[ 87 106 166  81 160 161 152  90 177 157 153 157  91 177 117  80 118 153
 111 113 148  84 129 118 156  97  76 163  87 177  80  92 146 167 151] : <52>
[155 130 159 117 122 158 113 118 152 109 141 157 116 152 156 122 130 140
 163 162 103 119 116 142  89 132 111  72 114 164 107 115 109  68 149] : <23>
[ 89 177 157 151 131 111 122 137 106  52 119 111 144 106 163 139 122 128
 197 104  73 137 133 145 149 147 150  38 148 112 155 142 117  60 123] : <122>
[178 136 150 119  52 151 131 137 122 106 111 130 123 142 137 120 164 143
 173 183 144 116 140 140  73 118 121 115 125 142 121 127  88 115 124] : <111>
[ 93 119 154 111 210 145 170 126 139 156 187 145 117 142 118 117 116 148
  95  88 144 128 121 124 192 129 115 161 120 145 114 126 152 177 141] : <79>
find: [ 90 177 157] | <52>
find: [150 119  52 151 131 137 122 106 111 130] | <111>
find: [151 131 111 122 137 106  52 119] | <122>
find: [109 141 157] | <23>
find: [115 161 120 145] | <79>
find: [173 183 144 116 140 140  73] | <111>
find: [118 152] | <23>

[114 119  93  97 157  90  41 118 105  83 110] -> <7>
[ 70  82 120  96 161  77  41 112  89 124 130] -> <89>
[ 48  65 160  93 149  77  69 136  98 171 170] -> <47>
[ 47  64 191  97 118 157  41  90  97 192 196] -> <64>
find: [ 97 157  90  41 118] | <7>
find: [157  90  41 118 105] | <7>

[165 117 161  94 150  81  74 138 194 144  87 174 105 137  78  71 119 194
 147 144 149 125 123 194  91 126  72] = <106>
[150 116 103 145 145  85 192 172 181 177 162 134  92 146 130 149 184 182
 107 174 135  99 111 161 129 104  92] = <100>
[150 115  92 142 137 103 169 177 180 182 161 138  86 154 110 118 176 187
 121 180 147 110 113 182 132 107  88] = <6>
[142 123 112 144 150  73 206 163 182 160 148 139 104 135 147 176 180 180
  95 161 121  91 109 138 116 105  89] = <132>
[133 135  77 127 119 132 125 165 175 167 117 161  94 150  81  74 138 194
 144 163 156 126 118 201 111 121  76] = <43>
find: [167 117 161  94 150  81  74 138 194 144] | <43>
find: [172 181] | <100>
find: [133 135  77 127 119 132 125 165 175 167 117 161  94 150  81  74 138 194
 144 163 156 126 118 201 111 121  76] | <43>
find: [167 117] | <43>

[150 201 159 112 123 107 145 139 171 122 166 170 103 110 144 113  93 112
 169 123 138 174 120 165 105 165 140 122  89 112 121 101 173 124 124 154
 105 126] = <18>
[188 115  68 100 117 151 134  93 140 112 104  88 100 132 135 149 162  85
 120 140  80  99  93 148 112  74 124 166 155 166 132 167 112 139 123  92
 147 155] = <34>
[106  45 110 119 126 147 119  98  77 125  92  54 151 134  97 125 179 121
  94 123 118  79 120  89 169  89 104 130 158 120 145 158  97 130 143 105
 144 140] = <184>
[157 168  93 142 151 103 148 138 155 106 118 126 126 112 128 113 129 109
 120  92 146 112 121 147 131 135 163 150 106 132  79 148 165 115 112 129
 112  96] = <13>
[111 157 110 186 157 132 123 141 161 133 112 169 136 155 121 141 105 177
 135  88 133 125 143 128 119 179 154 125 130 149  78 131 116 127 100 147
 128  97] = <65>
[181 152 105  95 127  91 147 121 133 109 142 104 110 102 149 129 127  70
 106 155 116 123 108 158 112  74 131 144 113 136 137 145 146 125 139 101
 127 139] = <17>
[ 99 172 129  97 138 160 134 137 153 143 119 113 113 167  93 138 147 109
 151  68  95 135 106 146  88 115 113  92 113 137 118 106 121 115 111 163
 123 148] = <61>
[128 104  90 126 140 164  98 150 124 154 144 204 122 133 170 150 103 181
 151 197 133 160 163 117 112 149 129 149 167 152 160 101 106 151 125 121
 142 137] = <186>
[116 108 151 107 120 128 138 129 109 109 126  98 145  93 107  75 159 112
 141  95 178 120 127 110 180 154 138 139 105  75 117 123 184 113 137 142
  99 109] = <168>
[160  96 105 101 118 120 134 102 107 116 122  82 121 115 135 133 149  90
 104 159 107 107 109 131 133  75 115 145 141 135 152 154 118 134 144  94
 141 149] = <182>
[ 83 112 140  90 126 168 133 135 110 127 103  77 142 133  74  92 188 108
 146  53 146 110 114 108 157 129 119 115 115  92 116 113 157 106 123 160
 106 128] = <77>
[139 148 114 158 161  93 146  83 154 103 119  97 127 132 106 122 119 123
 124  82 114 110 101 141 146 164 133 117 107 114  91 163 128 126 126 132
 127 112] = <192>
find: [106 121 115] | <61>
find: [140  90 126] | <77>
find: [ 97 127] | <192>

[138 115 137 125 126 126 113 134 121 121 126 118 120 113 142 115 127 121
 108 119 135 137 111 139 134 138 100 147 136 133 126 135 126 132 122 126
 129 124 138 123 137 124 136 125 119 124 148 117 133 140 121 123 127] : <127>
[119 133 140 121 130 126 138 132 126 145 119 119 153 127 144 128 120 105
 131 143 141 134 127 134 107 145 116 127 151 140 121 118 107 157 118 144
 120 128 139 113 148 148 146 135 118 102 138 118 154 142 133 144 126] : <169>
[120 144 133 132 132 130 156 122 136 143 131 139 138 142 117 136 125 130
 147 144 122 124 147 115 122 126 156 104 128 130 126 125 128 131 137 129
 125 137 132 132 119 135 132 133 138 128 101 141 128 120 146 134 133] : <97>
[118 126 144 134 127 132 146 116 130 131 140 138 101 131 107 134 117 140
 148 127 107 127 136 102 154 143 164 125 126 119 116 134 146 107 161 134
 144 132 117 159 117 136 147 137 128 140 112 170  96 124 133 124 153] : <4>
[120 142 117 114 138 129 127 128 131 132 130 143 138 140 120 120 151 137
 134 145 127 127 145 115 111 125 144  99 127 135 130 135 119 130 129 117
 123 141 139 148 113 122 131 126 147 139  97 128 139 122 142 130 130] : <170>
[119 141 158 164 138 131 167 126 135 155 132 132 144 143 118 150 100 114
 166 150 119 126 146 108 124 148 170 112 144 166 131 136  84 183 111 114
 102 201 131 116 118 118 146  84 139 129 105  87 190 107 148  85 103] : <16>
[119 141 158 164 138 131 167 126 135 155 132 132 144 143 118 150 100 114
 166 150 119 126 146 108 124 148 170 112 144 127 120 110 139 140 148 144
 131 134 125 137 138 159 133 148 114 107 109 161 130 130 137 146 143] : <108>
[132 142 114 110 116 125 118 126 144 137 132 127 132 125 131 138 110 132
 123 128 133 125 127 149 127 111 116 113 113 137 139 130 132 137 121 132
 114 117 117 105 104 105 104 112 137 133 136 101 136 101 131 114 106] : <38>
[119 141 158 164 138 131 167 126 135 155 132 132 144 143 118 150 100 114
 166 150 119 126 146 108 124 148 170 112 144 127 120 110 139 140 148 144
 131 134 125 137 138 159 133 148 114 107 109 161 123 137 113 119 125] : <98>
[129 139 123 152 121 128 153 129 146 148 136 122 133 130 125 160  78 117
 149 129 123 124 132 139 141 127 142 128 125 126 131 111 143 140 142 150
 125 115 116 102 127 136 120 129 113 110 139 136 123 111 114 126 121] : <164>
find: [118 126 144 137] | <38>
find: [117 133 140 121] | <127>

[108 157  85 112 185 197 134 116] -> <107>
[ 54 123 112 108 140 171 154 105] -> <113>
[143 160  93 147 198 179 129 136] -> <49>
[ 52 177 142 108 131 173 167  93] -> <174>
[ 88 159 115 123 136 158 159 112] -> <75>
[134 135  66 143 202 192 156 139] -> <5>
[140 156  87 125 170 174 182 110] -> <81>
[148 130 196 124  57  54 123 109] -> <10>
[167 124 176 116  72 101 144 103] -> <180>
find: [ 54 123 109] | <10>
find: [108 157] | <107>

[108 104  70 138 185 102 141 143 126 198 162 141 131 141] : <121>
[105 106  77 132 172 108 151 142 134 192 166 135 153 130] : <37>
[102 140  97 145  95 159 132 113 129 150 138 157 134 101] : <46>
[105 129 150  95 145 140 159 113 132  97 204 152 148 120] : <56>
[147 124 129 126 135 118 167 130 128 141 192 159 151 116] : <36>
[147 124 129 126 135 118 167 130 128 141  63  93 122 121] : <85>
[113 137 113 118 117 158 151  74 107 114  82 144 140 153] : <133>
find: [129 150  95 145 140 159] | <56>
find: [129 150  95 145 140 159 113 132  97] | <56>

[127 126 138 204 196 139]  <44>
[156 108 138 153 142 127]  <73>
[159 141 109 127 123 157]  <54>
[138 203 154 172 157 144]  <72>
[128 144 148 125 109 116]  <2>
[159 141 109 127 162 141]  <160>
[138  73 138 204 182 163]  <66>
find: [127 123] | <54>
find: [128 144 148 125] | <2>
find: [127 126 138 204 196 139] | <44>
find: [159 141 109 127 162 141] | <160>
find: [138 153 142] | <73>

[154 130 158 137] = <94>
[154 134 128 131] = <129>
[134 127 128 131] = <32>
find: [134 127 128 131] | <32>
find: [134 128] | <129>

[124 171 109  90  80 104 142] -> <117>
[ 52 149 131 120 141 121 136] -> <41>
[120  80 178  85 111 134  85] -> <175>
[ 80 178  85 113 134 134  85] -> <150>
[123  90 169  67 126 169 132] -> <90>
[104 109 171 124  90  80  93] -> <152>
[ 97 169 142 187 127  55 102] -> <68>
[ 52 149 131 120 141 136 108] -> <96>
find: [ 80 178  85 111 134] | <175>
find: [ 52 149 131 120 141 136 108] | <96>
find: [ 90  80 104] | <117>
find: [104 109 171 124  90  80] | <152>

[128 169 213 214] : <147>
[126 129 204 214] : <112>
[135 212 213 213] : <76>
[127 128 132 212] : <22>
[141 212 214 212] : <25>
find: [129 204 214] | <112>
find: [212 213] | <76>

[215 139  83 148 118 164 128] -> <154>
[215 115 189 111 128 150 183] -> <183>
[215 119 169 112 147 163 101] -> <140>
[215 129 129 138 128 100 123] -> <33>
[215 130 111 123 179 102 110] -> <82>
[215 115 128 124 140 128 168] -> <35>
[215 136  97 142 129 179 128] -> <188>
[215 118 176 114 125 157  93] -> <178>
[215 118 176 114 130 135 128] -> <99>
find: [115 189 111 128] | <183>
find: [164 128] | <154>

[ 96  59  92 165] : <135>
[194  50 223 118] : <134>
[ 50 194 221 163] : <138>
[197 169 187 108] : <103>
find: [194  50] | <134>
find: [ 50 194] | <138>
find: [ 50 194 221] | <138>
find: [194 221] | <138>
find: [96 59] | <135>
find: [96 59 92] | <135>

